Below is a small trained network, with its code and all its weights. Each question gives an input and a target symbol and asks what happens when units are switched off, that is, made to give their printed mean instead of their output.

import numpy as np


def w(rows, s, z=0):
    codes = np.array(rows[::2]) - 128.0
    scale = np.full(codes.shape[1], s)
    scale[-1] = z or s
    return codes * scale


def norm(h):
    return h / np.sqrt((h * h).mean(-1, keepdims=True) + 1e-5)


def f(y):
    return y / 2 * (1 + np.tanh(0.7978845608 * (y + 0.044715 * y**3)))


def softmax(a):
    e = np.exp(a - a.max(-1, keepdims=True))
    return e / e.sum(-1, keepdims=True)


def log_softmax(a):
    a = a - a.max(-1, keepdims=True)
    return a - np.log(np.exp(a).sum(-1, keepdims=True))


def net(x, mask):
    ids = ['ΞΩαεμσ'.index(c) for c in x.split()]
    T = len(ids)
    res = E[ids] + P[:T]
    u = 0
    for l in range(3):
        r = norm(res)
        for j in range(2):
            rows = slice(2 * j, 2 * j + 2)
            q, k, v = (r @ M[l][rows].T for M in (Q, K, V))
            z = softmax(np.where(np.tri(T) > 0, q @ k.T / 2**0.5, -1e9)) @ v
            o = O[l][rows]
            res = res + np.where(mask[u + j], z, o[:, -1]) @ o[:, :-1]
        u += 2
        y = f(norm(res) @ A[l][:, :-1].T + A[l][:, -1])
        res = res + np.where(mask[u : u + 4], y, B[l][:, -1]) @ B[l][:, :-1]
        u += 4
    return log_softmax(norm(res)[-1] @ U[:, :-1].T + U[:, -1])


Q, K, V, O, A, B = {}, {}, {}, {}, {}, {}
E = w([
[203,101,157,112,115,114,204],'Ξ',
[169,108,8,137,137,138,105],'Ω',
[78,112,62,107,118,104,201],'α',
[155,184,124,100,115,121,140],'ε',
[78,144,135,60,209,169,175],'μ',
[160,83,151,133,119,138,99],'σ',
],0.015)
P = w([
[89,161,171,74,125,50,60],'0',
[38,170,94,68,29,189,92],'1',
[134,160,163,124,119,72,137],'2',
[142,144,35,92,143,136,132],'3',
[162,127,100,149,170,75,152],'4',
[154,113,69,170,150,160,137],'5',
[163,103,91,204,176,112,148],'6',
[200,93,110,228,171,160,139],'7',
[193,89,95,254,176,109,147],'8',
],0.0048)
Q[0] = w([
[110,126,44,208,75,86,144],'L0H0',
[165,248,131,78,128,92,231],'L0H0',
[109,192,179,113,115,86,149],'L0H1',
[173,165,88,144,133,154,139],'L0H1',
],0.019)
K[0] = w([
[128,109,1,138,119,48,157],'L0H0',
[100,202,105,146,238,222,215],'L0H0',
[134,141,118,35,84,124,125],'L0H1',
[132,193,109,177,132,103,140],'L0H1',
],0.015)
V[0] = w([
[62,191,146,73,100,107,2],'L0H0',
[181,71,172,74,187,189,115],'L0H0',
[117,126,109,122,224,153,108],'L0H1',
[76,113,177,19,164,147,100],'L0H1',
],0.0086)
O[0] = w([
[253,71,131,108,150,120,13,99],'L0H0',
[63,119,149,246,2,209,52,254],'L0H0',
[129,90,199,176,191,37,160,181],'L0H1',
[17,22,224,194,69,90,134,211],'L0H1',
],0.0043,0.0052)
A[0] = w([
[245,27,125,150,147,132,96,61],'L0N0',
[171,149,82,95,113,151,58,252],'L0N1',
[133,145,117,195,89,159,44,166],'L0N2',
[103,127,132,126,200,166,89,9],'L0N3',
],0.011,0.0014)
B[0] = w([
[137,52,35,118,2,118,124,247],'L0N0',
[208,103,164,143,224,40,73,252],'L0N1',
[52,190,122,176,159,32,170,202],'L0N2',
[136,170,150,138,178,248,174,213],'L0N3',
],0.007,0.0035)
Q[1] = w([
[110,156,124,7,93,127,88],'L1H0',
[106,55,102,214,131,91,200],'L1H0',
[197,188,221,159,254,254,70],'L1H1',
[197,142,78,61,195,216,188],'L1H1',
],0.0095)
K[1] = w([
[153,171,96,118,81,112,140],'L1H0',
[119,140,122,191,203,157,142],'L1H0',
[204,243,17,87,38,90,164],'L1H1',
[91,251,133,65,123,70,60],'L1H1',
],0.011)
V[1] = w([
[115,64,152,115,182,252,107],'L1H0',
[197,12,122,155,117,158,207],'L1H0',
[106,201,145,147,129,106,112],'L1H1',
[144,140,133,127,156,160,139],'L1H1',
],0.013)
O[1] = w([
[119,70,24,122,114,254,54,255],'L1H0',
[71,175,224,76,8,236,134,133],'L1H0',
[196,154,150,85,111,149,72,132],'L1H1',
[92,93,142,103,112,135,107,116],'L1H1',
],0.0061,0.01)
A[1] = w([
[211,119,137,98,7,156,226,2],'L1N0',
[228,153,98,69,123,145,106,198],'L1N1',
[132,178,117,175,40,57,189,3],'L1N2',
[184,139,59,210,97,148,53,153],'L1N3',
],0.011,0.00083)
B[1] = w([
[243,66,144,200,95,78,251,184],'L1N0',
[199,187,115,114,101,162,70,187],'L1N1',
[234,169,119,109,196,2,95,165],'L1N2',
[56,117,125,223,124,129,160,255],'L1N3',
],0.0084,0.0063)
Q[2] = w([
[129,77,212,91,182,137,252],'L2H0',
[120,87,206,77,62,15,89],'L2H0',
[200,49,148,146,187,75,173],'L2H1',
[189,115,173,201,139,253,214],'L2H1',
],0.013)
K[2] = w([
[50,180,92,160,7,60,158],'L2H0',
[187,173,192,158,114,14,54],'L2H0',
[176,206,179,24,73,111,153],'L2H1',
[143,179,81,151,9,247,153],'L2H1',
],0.012)
V[2] = w([
[77,65,68,113,93,77,125],'L2H0',
[65,77,178,91,111,186,173],'L2H0',
[119,255,154,65,155,133,149],'L2H1',
[232,72,165,178,193,118,186],'L2H1',
],0.011)
O[2] = w([
[112,200,144,26,94,157,147,137],'L2H0',
[248,76,126,90,90,1,99,254],'L2H0',
[125,44,113,74,135,95,48,47],'L2H1',
[162,39,142,72,32,215,202,127],'L2H1',
],0.0064,0.0099)
A[2] = w([
[96,75,253,119,157,79,158,2],'L2N0',
[151,159,45,95,131,140,142,74],'L2N1',
[63,166,48,8,82,63,187,59],'L2N2',
[95,166,123,112,196,86,97,119],'L2N3',
],0.013,0.0051)
B[2] = w([
[139,131,87,123,218,254,160,226],'L2N0',
[144,105,131,106,179,203,109,222],'L2N1',
[106,174,59,49,59,109,127,237],'L2N2',
[107,141,145,138,86,128,153,254],'L2N3',
],0.015,0.003)
U = w([
[86,233,144,212,166,100,152,117],'Ξ',
[217,126,133,103,149,99,38,129],'Ω',
[38,46,90,162,110,103,69,254],'α',
[83,166,77,55,104,117,144,170],'ε',
[133,99,92,127,255,193,151,77],'μ',
[158,88,169,155,59,163,205,37],'σ',
],0.0085,0.00093)

Each question gives the input, a string of symbols that net reads in full, and the target symbol t.
The units are the heads (2 rows each of Q, K, V and O) and the neurons (one row each of A and B). Each row of codes is followed by its name. A weight is (code - 128) times the scale printed after its matrix; where a second scale follows, it is the last column's (O, A, B and U).
mask holds one flag per unit, layer by layer, with each layer's heads first. A switched-off unit (its flag False) gives its mean, the last column of its rows in O or B, instead of its output. The means were averaged over made-up inputs and are rounded, as every weight is.
A unit's drop is (log p(t) with every unit on - log p(t) with that unit switched off) / (log p(t) with every unit on - log p(t) with every unit switched off).
unit that matters most: the unit with the biggest drop
k most important neurons of layer l: the k neurons of layer l with the biggest drops, biggest first
heads that matter: for each layer, one digit per head in row order, 1 if its drop is at least 0.15 and else 0, layers parted by /
drop of u: that unit's drop, to one decimal
input ε ε ε, target Ω: 2 most important neurons of layer 0	L0N1, L0N2
input ε α σ, target Ξ: heads that matter	00 / 00 / 10
input ε σ μ μ μ μ ε, target Ξ: unit that matters most	L2H1
input ε μ σ ε Ω μ, target Ξ: heads that matter	10 / 10 / 01
input ε Ξ μ μ ε Ξ, target α: heads that matter	00 / 10 / 01
input ε μ μ ε, target α: 3 most important neurons of layer 1	L1N3, L1N0, L1N2
input μ ε μ, target Ω: heads that matter	01 / 01 / 00
input Ξ Ω Ω, target μ: heads that matter	11 / 00 / 11
input μ α ε ε μ Ω ε, target α: 2 most important neurons of layer 1	L1N3, L1N0
input ε σ σ μ μ σ, target α: heads that matter	00 / 10 / 00
input μ σ ε Ω Ω Ξ μ, target Ξ: heads that matter	11 / 10 / 01
input σ ε Ω, target μ: heads that matter	11 / 10 / 11
input μ Ξ Ω, target Ω: 2 most important neurons of layer 0	L0N1, L0N3
input μ Ξ Ω α Ω μ, target σ: unit that matters most	L1H0
input Ξ α μ μ Ω Ξ ε, target Ω: 3 most important neurons of layer 0	L0N3, L0N2, L0N0
input Ξ μ σ ε σ Ω, target Ω: heads that matter	11 / 10 / 10
input α μ μ μ ε, target Ξ: 2 most important neurons of layer 0	L0N2, L0N1
input μ ε Ω μ Ω μ μ, target α: 2 most important neurons of layer 2	L2N0, L2N1
input μ α Ξ μ, target ε: 2 most important neurons of layer 0	L0N2, L0N0
input μ α μ, target ε: unit that matters most	L2H0
input σ μ α μ ε σ, target α: 2 most important neurons of layer 1	L1N3, L1N0
input μ Ξ μ, target σ: 2 most important neurons of layer 1	L1N3, L1N0
input ε μ μ, target α: drop of L0H0	0.5
